Each row has two labels, one from each of two sets.
[-0.21  0.11  2.18 -0.23  0.61  0.46 -0.98  0.28  0.02  1.27 -1.04 -1.90
  0.50 -0.96 -1.06  0.05  0.51 -0.41  0.71  6.78 -0.42  5.40 -0.95 -1.57
 -0.41 -0.74 -0.03 -0.21 -1.41  0.30 -0.78  1.97  0.35  3.35] -> S + Ft
[-0.89  0.20 -0.78 -0.47  1.12  0.29 -1.15 -0.05 -1.32  0.96 -0.55 -3.10
 -2.35  0.63 -0.20 -0.11  1.63  0.24 -1.23 -0.22  1.74 -6.78 -0.74 -1.15
  0.43 -0.51  1.06 -0.10 -0.73 -0.36  0.54 -0.55 -0.77  4.67] -> T + Zn
[-0.75  1.19  0.53  0.58  1.14 -0.96 -0.42  0.97  0.92  0.09 -0.15 -1.38
  1.14 -0.46  0.17  1.06  0.08  1.86  0.36 -0.10 -0.08  5.53 -3.98 -1.05
  0.09 -0.96 -0.09  0.04 -0.57  0.10 -0.34  1.07 -0.82  4.58] -> Y + Ft
[ 0.22  0.01  0.53 -0.59  0.50  0.32 -2.09  0.22  0.28  0.35 -0.46 -2.19
 -1.77  0.34  0.17  0.50  0.56  0.06  0.74  0.03  0.18 -0.17 -0.69 -1.61
  0.20  0.48  0.12  0.30 -0.66 -0.59 -0.49  0.73 -1.89  4.99] -> Y + Zn
[-0.34  0.08  0.97 -0.45  0.71  0.35  0.53 -1.00 -1.11  0.79  0.31 -1.98
 -2.94  0.05  0.02 -0.78  1.09  0.21 -0.09 -0.52  0.15 -5.79  0.94 -0.63
  0.16 -0.07  1.09 -0.49 -0.08  0.11  0.34 -0.28 -0.64  1.58] -> T + Zn
[ 0.32  0.06 -0.38  0.26 -0.40  1.43 -0.66  0.06 -1.03 -0.39  0.73 -0.94
  0.29  0.02 -0.70  0.18  0.94 -0.20  0.45  0.35  0.05 -2.57 -2.68 -0.01
 -0.24 -0.43  0.22 -0.44 -0.36  0.77 -0.06  0.87  0.41 -1.61] -> T + Ft
[ 0.51 -0.38  0.40 -0.67  1.42 -0.36  0.27 -0.47 -1.40  0.55 -0.49 -1.23
 -0.31  1.38 -1.08  0.30  0.76 -0.58  0.01 -0.03 -0.30 -1.72 -3.08 -3.34
 -0.07  0.20  0.34 -0.67 -0.51  0.24 -0.15  1.20 -1.73  2.68] -> T + Ft
[-0.19 -0.51  0.57 -0.49  1.18 -0.51 -1.11 -0.02 -0.44  0.91 -0.44 -1.92
 -0.99 -0.35 -0.37  0.22  0.15  0.44  0.57 -0.48 -0.79 -3.21 -2.89 -0.91
  0.91  0.06  0.12 -0.81 -0.51 -0.44 -0.42  1.31 -2.28  4.14] -> Y + Zn
[-0.16  0.18  0.95  0.67  0.61 -0.47 -0.94 -0.17 -0.37  0.24 -1.11 -0.95
  1.67 -1.63 -0.56 -0.12 -0.06 -0.30 -0.20 -0.05 -0.13  0.42 -1.84  0.46
 -0.01  0.06 -0.04 -0.27 -0.60  0.82 -1.21  1.90 -0.20 -1.22] -> S + Ft
[-0.21 -0.09 -0.10 -0.27  0.44  0.43 -1.14  0.39 -1.44  1.94 -0.47 -2.06
 -3.85  0.82 -0.59 -0.01  1.46  0.21  0.82 -0.75  0.18 -1.88  1.25 -1.02
 -0.80  0.09  1.95 -0.83 -0.62 -0.04 -0.06  0.51 -0.70  2.35] -> T + Zn
[-0.44  0.16  1.10 -0.34  0.81  0.24  0.76 -1.12  0.24 -1.32 -1.32 -1.42
  0.43 -1.06 -0.63 -0.21  0.48 -0.50  0.58  0.12 -0.21 -1.47 -4.39 -0.47
  1.15 -0.02  0.74  0.22 -1.54 -0.18 -0.53  0.77 -0.23  1.16] -> T + Ft
[-0.30 -0.46  0.06 -0.11 -0.03  0.56 -2.04 -0.23 -0.28  0.28 -0.66 -0.79
 -0.36  0.14 -0.56 -0.91  1.44 -0.84  0.16 -0.38 -0.21  1.78 -0.94 -0.11
  0.37  0.11  0.59 -0.19 -0.57  0.21 -0.43  0.72 -1.66  1.57] -> Y + Zn
[ 0.59 -0.13  0.81  0.59 -0.60 -0.01  0.95 -0.31 -1.20  0.27 -0.89 -1.88
 -0.70  0.01 -1.77  0.25  0.31  0.12  1.32  0.55 -0.06 -1.51 -3.67 -1.23
  0.16 -0.70  3.04 -0.53 -0.67 -0.17  0.06  1.17  0.06  1.36] -> T + Ft
[-1.47  0.16  0.14  0.45 -0.11 -0.29 -1.19 -0.28 -0.59 -1.22 -0.61 -0.92
  0.95  1.83 -1.24  1.58  0.34 -0.33 -0.45  0.64 -0.76 -1.76 -5.38  0.13
  0.34 -0.12 -0.08 -0.31 -1.02  0.76 -0.40  0.69 -0.70  1.19] -> Y + Ft
[-0.99  0.22  0.87  0.54 -0.47  0.37  1.20 -0.35 -1.80  2.36 -0.88 -1.75
 -1.35 -0.70 -1.19 -0.50  4.59  0.02  0.49 -0.28 -0.29 -4.57 -3.27 -0.24
 -0.83  0.04  0.86 -0.64 -1.00  0.68 -0.65  1.35 -0.27 -1.96] -> T + Ft
